Here is a tiny trained network, its code and every weight. The questions are about switching its units off for an input and a target symbol, where a switched-off unit gives its printed mean instead of its output.

import numpy as np


def w(rows, s, z=0):
    codes = np.array(rows[::2]) - 128.0
    scale = np.full(codes.shape[1], s)
    scale[-1] = z or s
    return codes * scale


def norm(h):
    return h / np.sqrt((h * h).mean(-1, keepdims=True) + 1e-5)


def f(y):
    return np.maximum(y, 0)


def softmax(a):
    e = np.exp(a - a.max(-1, keepdims=True))
    return e / e.sum(-1, keepdims=True)


def log_softmax(a):
    a = a - a.max(-1, keepdims=True)
    return a - np.log(np.exp(a).sum(-1, keepdims=True))


def net(x, mask):
    ids = ['αβεζθλμξπτφψω'.index(c) for c in x.split()]
    T = len(ids)
    res = E[ids] + P[:T]
    u = 0
    for l in range(2):
        q, k, v = (norm(res) @ M[l].T for M in (Q, K, V))
        z = softmax(np.where(np.tri(T) > 0, q @ k.T / 2**0.5, -1e9)) @ v
        res = res + np.where(mask[u], z, O[l][:, -1]) @ O[l][:, :-1]
        u += 1
        y = f(norm(res) @ A[l][:, :-1].T + A[l][:, -1])
        res = res + np.where(mask[u : u + 8], y, B[l][:, -1]) @ B[l][:, :-1]
        u += 8
    return log_softmax(norm(res)[-1] @ U[:, :-1].T + U[:, -1])


Q, K, V, O, A, B = {}, {}, {}, {}, {}, {}
E = w([
[102,126,170,166,129,206,45,145,248,132,132],'α',
[147,102,145,184,177,134,102,148,171,134,129],'β',
[78,94,170,144,156,155,98,151,213,153,181],'ε',
[117,131,85,226,107,66,81,175,226,86,149],'ζ',
[123,81,182,178,168,151,91,111,141,133,115],'θ',
[72,204,65,165,185,37,198,130,96,77,160],'λ',
[57,155,58,146,141,88,100,116,141,174,185],'μ',
[98,72,172,133,142,159,140,186,187,208,158],'ξ',
[35,89,193,190,149,118,174,105,47,82,119],'π',
[114,144,222,114,111,125,82,182,127,63,153],'τ',
[104,127,77,114,159,167,168,250,124,81,230],'φ',
[96,137,195,110,149,150,255,174,195,158,87],'ψ',
[201,174,162,100,151,88,203,128,197,104,181],'ω',
],0.005)
P = w([
[124,95,181,82,254,68,103,157,162,111,82],'0',
[106,113,107,75,114,105,95,117,185,70,66],'1',
[144,66,98,209,207,131,187,88,199,81,167],'2',
[150,131,149,136,136,82,121,173,152,148,100],'3',
[127,140,104,80,102,129,109,119,156,99,79],'4',
[158,84,111,192,188,169,161,79,160,114,193],'5',
[189,135,153,146,105,87,119,176,118,162,121],'6',
[143,154,111,88,92,145,117,113,132,124,90],'7',
[174,85,126,169,150,174,152,72,131,140,195],'8',
[205,174,162,170,81,115,122,177,80,184,143],'9',
[157,171,116,87,81,172,127,115,108,145,99],'10',
[189,88,137,134,128,180,157,67,108,154,200],'11',
],0.0057)
Q[0] = w([
[82,197,191,43,44,98,84,236,98,79,3],'L0H0',
[206,93,153,158,216,184,212,64,198,80,218],'L0H0',
],0.0047)
K[0] = w([
[104,46,73,186,206,72,86,147,253,12,54],'L0H0',
[242,140,198,70,30,209,184,136,50,126,142],'L0H0',
],0.0045)
V[0] = w([
[2,73,191,182,109,171,217,227,135,118,7],'L0H0',
[5,29,83,179,150,96,120,89,126,172,90],'L0H0',
],0.0024)
O[0] = w([
[57,56,253,60,39,48,181,141,32,133,174,101],'L0H0',
[210,94,94,39,64,116,15,81,84,106,183,253],'L0H0',
],0.004,0.00067)
A[0] = w([
[103,177,108,118,135,80,177,157,130,57,134,102],'L0N0',
[226,95,202,121,163,130,57,163,135,110,80,164],'L0N1',
[109,113,172,110,180,70,157,223,70,173,113,42],'L0N2',
[117,72,155,143,146,165,232,132,135,57,169,232],'L0N3',
[122,193,164,57,144,103,143,146,131,109,4,100],'L0N4',
[81,142,203,84,82,120,138,130,108,106,99,5],'L0N5',
[103,23,159,148,187,212,116,72,113,154,131,56],'L0N6',
[55,168,137,90,109,162,111,43,127,88,32,169],'L0N7',
],0.0041,0.0017)
B[0] = w([
[180,24,126,89,159,115,146,106,141,109,177,176],'L0N0',
[30,165,125,170,141,75,180,164,106,189,205,206],'L0N1',
[3,199,196,148,130,107,166,136,206,68,156,171],'L0N2',
[127,118,98,121,116,193,67,126,85,200,68,252],'L0N3',
[145,170,142,102,166,87,105,91,121,56,160,163],'L0N4',
[174,78,59,159,86,134,114,122,160,151,111,146],'L0N5',
[163,116,62,144,106,25,102,144,197,73,158,187],'L0N6',
[187,73,173,86,123,176,67,55,62,117,111,173],'L0N7',
],0.0044,0.0036)
Q[1] = w([
[78,2,6,243,206,161,78,95,161,179,239],'L1H0',
[129,49,117,216,243,220,237,103,130,142,156],'L1H0',
],0.0047)
K[1] = w([
[163,254,137,116,36,160,150,168,50,205,124],'L1H0',
[213,213,182,96,130,214,225,163,98,129,83],'L1H0',
],0.005)
V[1] = w([
[63,133,105,189,102,186,64,184,20,79,164],'L1H0',
[119,101,90,22,161,187,157,253,130,91,167],'L1H0',
],0.0036)
O[1] = w([
[69,55,104,57,179,101,38,204,81,44,158,29],'L1H0',
[159,169,88,26,120,218,94,253,84,224,140,254],'L1H0',
],0.0048,0.00085)
A[1] = w([
[90,250,246,94,132,70,201,176,188,109,117,194],'L1N0',
[47,143,201,156,149,82,232,204,181,173,183,198],'L1N1',
[57,148,90,135,120,32,151,170,148,169,130,254],'L1N2',
[98,168,54,77,79,109,110,63,101,58,69,41],'L1N3',
[86,116,182,35,52,103,160,130,102,43,30,222],'L1N4',
[19,129,173,172,254,126,138,163,154,127,176,18],'L1N5',
[56,104,142,143,92,144,117,172,218,191,162,101],'L1N6',
[147,177,130,2,96,89,90,123,127,155,133,19],'L1N7',
],0.0044,0.0017)
B[1] = w([
[39,78,109,177,187,65,49,167,154,100,210,223],'L1N0',
[31,106,253,164,126,139,220,181,56,108,67,254],'L1N1',
[146,118,185,118,111,219,165,156,108,82,98,246],'L1N2',
[75,154,138,68,112,113,178,162,109,180,53,171],'L1N3',
[216,197,111,188,154,195,168,167,120,161,129,162],'L1N4',
[70,210,195,96,201,51,37,191,181,88,19,205],'L1N5',
[149,131,130,56,129,85,192,112,87,125,146,223],'L1N6',
[92,111,124,242,139,83,129,110,148,177,146,174],'L1N7',
],0.005,0.0045)
U = w([
[194,107,142,85,129,206,92,73,44,89,42,187],'α',
[126,28,143,108,91,69,50,23,42,65,179,109],'β',
[196,189,98,39,181,68,187,90,87,100,122,125],'ε',
[170,170,128,193,181,241,212,102,195,200,58,72],'ζ',
[131,203,42,177,207,71,94,85,226,83,225,71],'θ',
[197,196,146,232,69,78,60,207,112,168,198,34],'λ',
[33,159,194,120,208,89,88,177,117,68,68,134],'μ',
[92,85,202,126,43,147,253,158,62,155,148,43],'ξ',
[114,129,198,101,86,235,23,69,211,127,149,114],'π',
[175,183,75,92,28,109,132,167,202,38,68,156],'τ',
[48,162,46,114,90,68,92,83,140,228,76,154],'φ',
[141,86,42,44,169,223,66,225,106,172,137,112],'ψ',
[157,49,146,52,86,74,178,97,187,205,216,5],'ω',
],0.0051,0.0017)

Each question gives the input, a string of symbols that net reads in full, and the target symbol t.
The units are the heads (2 rows each of Q, K, V and O) and the neurons (one row each of A and B). Each row of codes is followed by its name. A weight is (code - 128) times the scale printed after its matrix; where a second scale follows, it is the last column's (O, A, B and U).
mask holds one flag per unit, layer by layer, with each layer's heads first. A switched-off unit (its flag False) gives its mean, the last column of its rows in O or B, instead of its output. The means were averaged over made-up inputs and are rounded, as every weight is.
A unit's drop is (log p(t) with every unit on - log p(t) with that unit switched off) / (log p(t) with every unit on - log p(t) with every unit switched off).
The circuit of an input: a set's keep is (log p(t) with only the set's units on - log p(t) with every unit switched off) / (log p(t) with every unit on - log p(t) with every unit switched off). Starting from the 12 units with the biggest drops (on a tie, the unit counted first), units are removed one at a time, each time the one whose removal leaves the highest keep (on an exact tie, the one counted first), for as long as the keep stays at least 0.8.
circuit, biggest first: the units of the circuit, biggest drop first
k most important neurons: the k neurons with the biggest drops, biggest first
k most important neurons of layer l: the k neurons of layer l with the biggest drops, biggest first
input φ φ ω ζ ζ ω α φ φ μ μ ζ, target θ: circuit, biggest first : (L0H0, L1N1)
input μ φ ζ π ζ ζ φ θ ζ μ π, target α: circuit, biggest first : (L0N7, L1N4, L1N1)
input ξ μ φ μ ε ζ α μ λ, target θ: circuit, biggest first : (L1N1, L0H0)
input ζ α ξ τ φ π, target ψ: circuit, biggest first : (L1H0, L0N3)
input τ μ ω ω ω μ, target ζ: circuit, biggest first : (L1H0)
input φ μ π, target ψ: circuit, biggest first : (L0N3, L1H0)
input β τ ζ α α μ ζ φ μ ψ, target μ: circuit, biggest first : (L1N0, L0N2)
input ζ ε ζ μ α ω μ, target ξ: 3 most important neurons of layer 0 : (L0N3, L0N7, L0N1)
input ψ τ τ ω ξ, target ξ: 3 most important neurons : (L0N5, L1N6, L1N5)
input ζ ω π φ ζ, target τ: circuit, biggest first : (L1N1, L1N0, L1N5)
input ξ μ ζ μ μ φ ξ ζ μ ω, target μ: 2 most important neurons of layer 1 : (L1N0, L1N1)
input ω ζ ζ, target ζ: circuit, biggest first : (L1H0, L1N0)
input μ ε α θ β μ μ μ ζ π α μ, target β: 2 most important neurons of layer 0 : (L0N1, L0N2)
input φ φ μ, target ψ: circuit, biggest first : (L1H0)
input φ μ τ τ α ζ ω ζ, target τ: 2 most important neurons : (L1N1, L1N0)
input π β μ μ μ, target φ: circuit, biggest first : (L1N3, L1N7, L1N1, L1N5)
input ω ε φ θ φ λ ω μ ω μ α β, target θ: circuit, biggest first : (L0N6, L1N1)
input φ φ μ π ε, target ω: 2 most important neurons of layer 1 : (L1N1, L1N6)
input μ μ μ τ θ, target β: 2 most important neurons : (L0N7, L0N1)
input μ μ φ μ β μ φ τ λ φ ω, target θ: most important neuron of layer 1 : (L1N1)
input μ ω β μ ω, target θ: 3 most important neurons : (L0N4, L1N0, L1N1)
input ε μ ζ ξ μ ζ μ, target λ: 2 most important neurons of layer 0 : (L0N1, L0N2)
input μ ζ ξ, target ω: 3 most important neurons of layer 0 : (L0N3, L0N6, L0N1)
